Below is a small trained network, with its code and all its weights. Each question gives an input and a class and asks what happens when units are switched off, that is, made to give their printed mean instead of their output.

import numpy as np


def w(rows, s, z=0):
    codes = np.array(rows[::2]) - 128.0
    scale = np.full(codes.shape[1], s)
    scale[-1] = z or s
    return codes * scale


def f(y):
    return y / 2 * (1 + np.tanh(0.7978845608 * (y + 0.044715 * y**3)))


def log_softmax(a):
    a = a - a.max(-1, keepdims=True)
    return a - np.log(np.exp(a).sum(-1, keepdims=True))


def net(x, mask):
    res = np.array(x, float).reshape(1, 8) / 4 @ E
    y = f(res @ A[0][:, :-1].T + A[0][:, -1])
    res = res + np.where(mask, y, B[0][:, -1]) @ B[0][:, :-1]
    return log_softmax(res[-1] @ U[:, :-1].T + U[:, -1])


A, B = {}, {}
E = w([
[135,189,125,35,134,136,52],'x0',
[129,129,129,125,130,129,126],'x1',
[47,196,204,146,143,172,150],'x2',
[254,173,162,146,168,181,140],'x3',
[129,129,127,126,127,126,131],'x4',
[129,124,129,117,126,136,135],'x5',
[132,130,129,126,126,127,130],'x6',
[149,107,218,76,194,55,135],'x7',
],0.0076)
A[0] = w([
[226,140,121,144,131,176,116,208],'n0',
[192,87,76,137,83,73,91,123],'n1',
[83,178,207,136,96,179,153,145],'n2',
[95,137,121,51,129,148,90,22],'n3',
[55,217,188,182,172,156,152,118],'n4',
[195,62,76,115,150,80,107,139],'n5',
[211,200,188,185,143,155,111,226],'n6',
[163,77,235,75,140,82,137,63],'n7',
[191,165,127,128,156,134,103,252],'n8',
[161,14,88,154,67,162,222,162],'n9',
[58,84,138,99,54,74,83,171],'n10',
[129,154,36,138,35,226,148,94],'n11',
[157,172,170,142,102,118,16,17],'n12',
[195,107,131,157,197,214,73,234],'n13',
[51,118,108,135,99,53,64,100],'n14',
[137,179,105,1,112,180,150,241],'n15',
[68,67,136,192,168,57,103,74],'n16',
[123,105,181,71,177,53,153,97],'n17',
[201,122,143,140,147,191,155,223],'n18',
[202,120,206,114,115,141,109,139],'n19',
[125,167,128,57,113,135,26,122],'n20',
[72,193,199,150,113,159,183,121],'n21',
[195,103,68,125,100,81,119,46],'n22',
[127,172,32,146,19,227,107,86],'n23',
[193,78,116,107,60,76,112,63],'n24',
[105,181,104,43,145,116,28,118],'n25',
[65,91,93,117,105,61,99,181],'n26',
[147,129,212,87,127,20,159,75],'n27',
[141,196,112,37,108,134,53,222],'n28',
[121,75,154,150,86,158,241,63],'n29',
[54,223,195,154,149,126,150,144],'n30',
[117,52,156,248,161,98,228,106],'n31',
],0.006,0.0032)
B[0] = w([
[70,115,146,190,99,151,137,238],'n0',
[131,122,126,91,68,129,100,194],'n1',
[193,58,69,46,72,92,98,175],'n2',
[164,132,57,118,180,161,135,122],'n3',
[201,68,103,62,34,122,54,190],'n4',
[134,99,170,72,36,137,80,208],'n5',
[61,58,125,153,119,132,153,253],'n6',
[131,183,232,130,167,177,72,178],'n7',
[84,111,123,153,103,130,164,224],'n8',
[163,172,120,105,107,99,131,237],'n9',
[61,120,125,192,119,182,151,198],'n10',
[175,218,206,184,127,132,76,215],'n11',
[167,126,75,123,177,171,144,124],'n12',
[66,50,167,161,131,135,158,239],'n13',
[86,96,107,172,176,217,174,171],'n14',
[140,109,93,175,129,75,169,209],'n15',
[131,165,119,117,148,181,161,164],'n16',
[136,182,220,158,165,161,107,176],'n17',
[53,94,115,166,126,140,178,229],'n18',
[100,134,152,149,155,150,159,181],'n19',
[165,147,51,130,133,98,182,174],'n20',
[208,73,118,90,99,102,83,177],'n21',
[173,79,142,73,84,192,47,161],'n22',
[182,228,232,193,144,122,62,229],'n23',
[173,104,143,72,78,163,81,160],'n24',
[163,144,76,150,162,105,191,181],'n25',
[66,115,188,181,131,174,150,200],'n26',
[171,224,212,177,141,183,50,176],'n27',
[147,137,86,139,130,46,189,221],'n28',
[177,158,73,105,201,97,115,158],'n29',
[141,64,109,41,72,107,78,188],'n30',
[254,197,45,66,211,62,181,237],'n31',
],0.0056,0.0047)
U = w([
[120,121,136,149,100,67,138,254],'0',
[172,254,189,148,173,211,29,56],'1',
[182,18,94,50,61,125,39,30],'2',
[194,173,15,123,211,63,222,50],'3',
[105,122,125,127,119,147,162,200],'4',
[27,57,117,169,155,247,187,27],'5',
[123,112,100,132,150,136,127,173],'6',
[114,106,115,145,145,115,118,145],'7',
],0.0084,0.0053)

Each question gives the input, the list of numbers given to net, and the class t.
The units are the neurons (one row each of A and B). Each row of codes is followed by its name. A weight is (code - 128) times the scale printed after its matrix; where a second scale follows, it is the last column's (A, B and U).
mask holds one flag per neuron, in row order. A switched-off neuron (its flag False) gives its mean, the last column of its row in B, instead of its output. The means were averaged over made-up inputs and are rounded, as every weight is.
A unit's drop is (log p(t) with every unit on - log p(t) with that unit switched off) / (log p(t) with every unit on - log p(t) with every unit switched off).
The circuit of an input: a set's keep is (log p(t) with only the set's units on - log p(t) with every unit switched off) / (log p(t) with every unit on - log p(t) with every unit switched off). Starting from the 12 units with the biggest drops (on a tie, the unit counted first), units are removed one at a time, each time the one whose removal leaves the highest keep (on an exact tie, the one counted first), for as long as the keep stays at least 0.8.
units of the circuit, in order: the units of the circuit, biggest drop first
most important unit: the unit with the biggest drop
k most important neurons: the k neurons with the biggest drops, biggest first
drop when u is switched off: that unit's drop, to one decimal
input [8,6,-6,5,-2,-8,4,1], class 3: most important unit => n28
input [-7,0,4,-2,5,7,-3,3], class 3: units of the circuit, in order => n31, n29
input [-8,-1,-8,3,-4,0,8,-4], class 2: units of the circuit, in order => n22, n5
input [-8,7,-8,4,-4,3,-2,4], class 2: 4 most important neurons => n5, n22, n24, n1
input [0,-8,-4,1,1,-2,-8,8], class 1: 3 most important neurons => n27, n7, n17
input [-4,-6,0,8,-1,1,7,7], class 5: units of the circuit, in order => n6, n18, n13
input [-2,2,-3,0,2,-1,-1,-7], class 1: units of the circuit, in order => n23, n11
input [-4,4,8,2,-4,8,-1,-5], class 2: units of the circuit, in order => n4, n2, n21
input [4,-6,-8,-7,-2,1,0,8], class 1: units of the circuit, in order => n27, n17, n7
input [-8,-1,6,-3,3,-4,8,-7], class 3: units of the circuit, in order => n31, n29
input [4,-5,3,6,-5,4,-6,-3], class 5: 3 most important neurons => n31, n6, n13
input [1,-6,4,-8,-3,-6,8,5], class 5: units of the circuit, in order => n14, n10
input [-2,6,1,1,-1,4,0,-8], class 1: 2 most important neurons => n23, n11
input [-8,-6,7,0,-6,2,-8,6], class 3: units of the circuit, in order => n31
input [-4,-3,7,1,-6,2,2,-6], class 2: 2 most important neurons => n4, n2
input [1,4,2,-3,0,1,-2,-5], class 1: 3 most important neurons => n23, n11, n6
input [3,-2,5,-5,4,7,2,7], class 1: 3 most important neurons => n27, n17, n7
input [-8,8,4,-1,1,-8,7,-2], class 3: drop when n31 is switched off => 0.4
input [8,5,-4,-4,0,7,0,7], class 3: drop when n15 is switched off => 0.2
input [7,-2,-1,8,0,-8,1,5], class 5: drop when n8 is switched off => 0.1
